Below is a small trained network, with its code and all its weights. Each question gives an input and a class and asks what happens when units are switched off, that is, made to give their printed mean instead of their output.

import numpy as np


def w(rows, s, z=0):
    codes = np.array(rows[::2]) - 128.0
    scale = np.full(codes.shape[1], s)
    scale[-1] = z or s
    return codes * scale


def norm(h):
    return h / np.sqrt((h * h).mean(-1, keepdims=True) + 1e-5)


def f(y):
    return y / 2 * (1 + np.tanh(0.7978845608 * (y + 0.044715 * y**3)))


def log_softmax(a):
    a = a - a.max(-1, keepdims=True)
    return a - np.log(np.exp(a).sum(-1, keepdims=True))


def net(x, mask):
    res = np.array(x, float).reshape(1, 2) / 4 @ E
    u = 0
    for l in range(4):
        y = f(norm(res) @ A[l][:, :-1].T + A[l][:, -1])
        res = res + np.where(mask[u : u + 7], y, B[l][:, -1]) @ B[l][:, :-1]
        u += 7
    return log_softmax(norm(res)[-1] @ U[:, :-1].T + U[:, -1])


A, B = {}, {}
E = w([
[209,50,252,169,225],'x0',
[1,116,179,230,154],'x1',
],0.00083)
A[0] = w([
[129,138,132,125,131,128],'0.n1',
[170,66,208,130,203,173],'0.n2',
[3,91,174,183,137,97],'0.n3',
[137,139,123,142,125,128],'0.n4',
[125,162,95,141,100,16],'0.n5',
[105,161,93,135,95,7],'0.n6',
[123,123,131,122,131,128],'0.n7',
],0.0018,0.0017)
B[0] = w([
[128,125,125,128,129,128],'0.n1',
[52,157,42,78,58,255],'0.n2',
[189,227,145,209,147,181],'0.n3',
[125,123,129,124,131,128],'0.n4',
[154,65,210,88,143,25],'0.n5',
[160,42,251,71,173,23],'0.n6',
[130,131,129,131,125,128],'0.n7',
],0.0015,0.00072)
A[1] = w([
[4,69,160,139,165,6],'1.n1',
[128,153,116,142,124,170],'1.n2',
[150,166,131,137,135,120],'1.n3',
[126,117,127,125,121,117],'1.n4',
[184,121,64,21,89,151],'1.n5',
[100,176,96,145,98,224],'1.n6',
[251,39,242,174,210,106],'1.n7',
],0.0022,0.0015)
B[1] = w([
[186,238,148,147,100,85],'1.n1',
[130,97,143,129,165,173],'1.n2',
[126,106,119,115,131,130],'1.n3',
[126,153,112,130,139,119],'1.n4',
[104,154,178,209,153,255],'1.n5',
[128,75,165,135,195,250],'1.n6',
[26,112,74,3,154,169],'1.n7',
],0.0023,0.0011)
A[2] = w([
[252,127,103,64,107,40],'2.n1',
[136,119,127,134,130,138],'2.n2',
[127,125,132,129,126,121],'2.n3',
[198,129,117,74,116,2],'2.n4',
[124,122,144,132,122,100],'2.n5',
[113,142,115,119,119,156],'2.n6',
[80,157,75,107,55,43],'2.n7',
],0.0039,0.00056)
B[2] = w([
[54,171,128,255,144,254],'2.n1',
[124,121,103,130,125,136],'2.n2',
[129,137,125,126,130,124],'2.n3',
[25,165,171,212,146,128],'2.n4',
[124,151,113,133,130,115],'2.n5',
[158,121,155,123,175,143],'2.n6',
[151,46,223,49,247,174],'2.n7',
],0.0024,0.00078)
A[3] = w([
[123,155,151,166,122,76],'3.n1',
[106,158,143,164,129,129],'3.n2',
[125,131,119,128,134,169],'3.n3',
[134,139,93,124,135,255],'3.n4',
[233,120,85,121,75,31],'3.n5',
[111,100,152,1,148,185],'3.n6',
[136,103,159,132,140,141],'3.n7',
],0.0058,0.00097)
B[3] = w([
[91,168,103,151,164,167],'3.n1',
[116,142,92,194,172,193],'3.n2',
[124,108,126,143,128,142],'3.n3',
[107,49,170,150,133,160],'3.n4',
[155,23,118,155,67,160],'3.n5',
[100,38,106,49,254,254],'3.n6',
[123,140,65,116,111,136],'3.n7',
],0.0026,0.0025)
U = w([
[68,223,112,240,159,214],'0',
[99,48,118,8,227,198],'1',
[193,14,123,157,1,177],'2',
[162,198,147,46,51,22],'3',
[162,170,139,65,78,29],'4',
[161,195,147,63,53,30],'5',
[177,184,167,75,80,1],'6',
],0.0095,0.0049)

Each question gives the input, the list of numbers given to net, and the class t.
The units are the neurons (one row each of A and B). Each row of codes is followed by its name. A weight is (code - 128) times the scale printed after its matrix; where a second scale follows, it is the last column's (A, B and U).
mask holds one flag per neuron, layer by layer. A switched-off neuron (its flag False) gives its mean, the last column of its row in B, instead of its output. The means were averaged over made-up inputs and are rounded, as every weight is.
A unit's drop is (log p(t) with every unit on - log p(t) with that unit switched off) / (log p(t) with every unit on - log p(t) with every unit switched off).
The circuit of an input: a set's keep is (log p(t) with only the set's units on - log p(t) with every unit switched off) / (log p(t) with every unit on - log p(t) with every unit switched off). Starting from the 12 units with the biggest drops (on a tie, the unit counted first), units are removed one at a time, each time the one whose removal leaves the highest keep (on an exact tie, the one counted first), for as long as the keep stays at least 0.8.
units of the circuit, in order: the units of the circuit, biggest drop first
most important unit: the unit with the biggest drop
top k neurons: the k neurons with the biggest drops, biggest first
k most important neurons of layer l: the k neurons of layer l with the biggest drops, biggest first
drop when u is switched off: that unit's drop, to one decimal
input [-5,-6], class 0: units of the circuit, in order => (2.n1; 1.n7)
input [1,-1], class 2: most important unit => 1.n7
input [-7,-7], class 0: units of the circuit, in order => (2.n1; 1.n7; 2.n4)
input [3,-1], class 2: top 2 neurons => (0.n2; 2.n1)
input [-8,7], class 1: top 2 neurons => (2.n7; 1.n5)
input [1,3], class 2: 2 most important neurons of layer 2 => (2.n4; 2.n1)
input [2,-1], class 2: top 4 neurons => (0.n2; 2.n1; 1.n7; 2.n4)
input [-3,0], class 2: top 4 neurons => (1.n7; 0.n2; 2.n1; 2.n7)
input [3,2], class 2: 2 most important neurons of layer 2 => (2.n1; 2.n7)
input [4,-4], class 0: 2 most important neurons of layer 0 => (0.n2; 0.n6)
input [-1,2], class 2: top 3 neurons => (2.n1; 2.n4; 1.n5)
input [-2,2], class 2: top 2 neurons => (1.n7; 2.n1)
input [-1,0], class 2: top 4 neurons => (2.n1; 1.n7; 2.n4; 2.n7)
input [-5,-8], class 0: most important unit => 2.n1
input [-4,3], class 1: 3 most important neurons of layer 2 => (2.n4; 2.n1; 2.n7)
input [-8,2], class 1: drop when 2.n7 is switched off => 0.3
input [-8,4], class 1: drop when 2.n7 is switched off => 2.0
input [0,1], class 2: drop when 2.n1 is switched off => 0.4
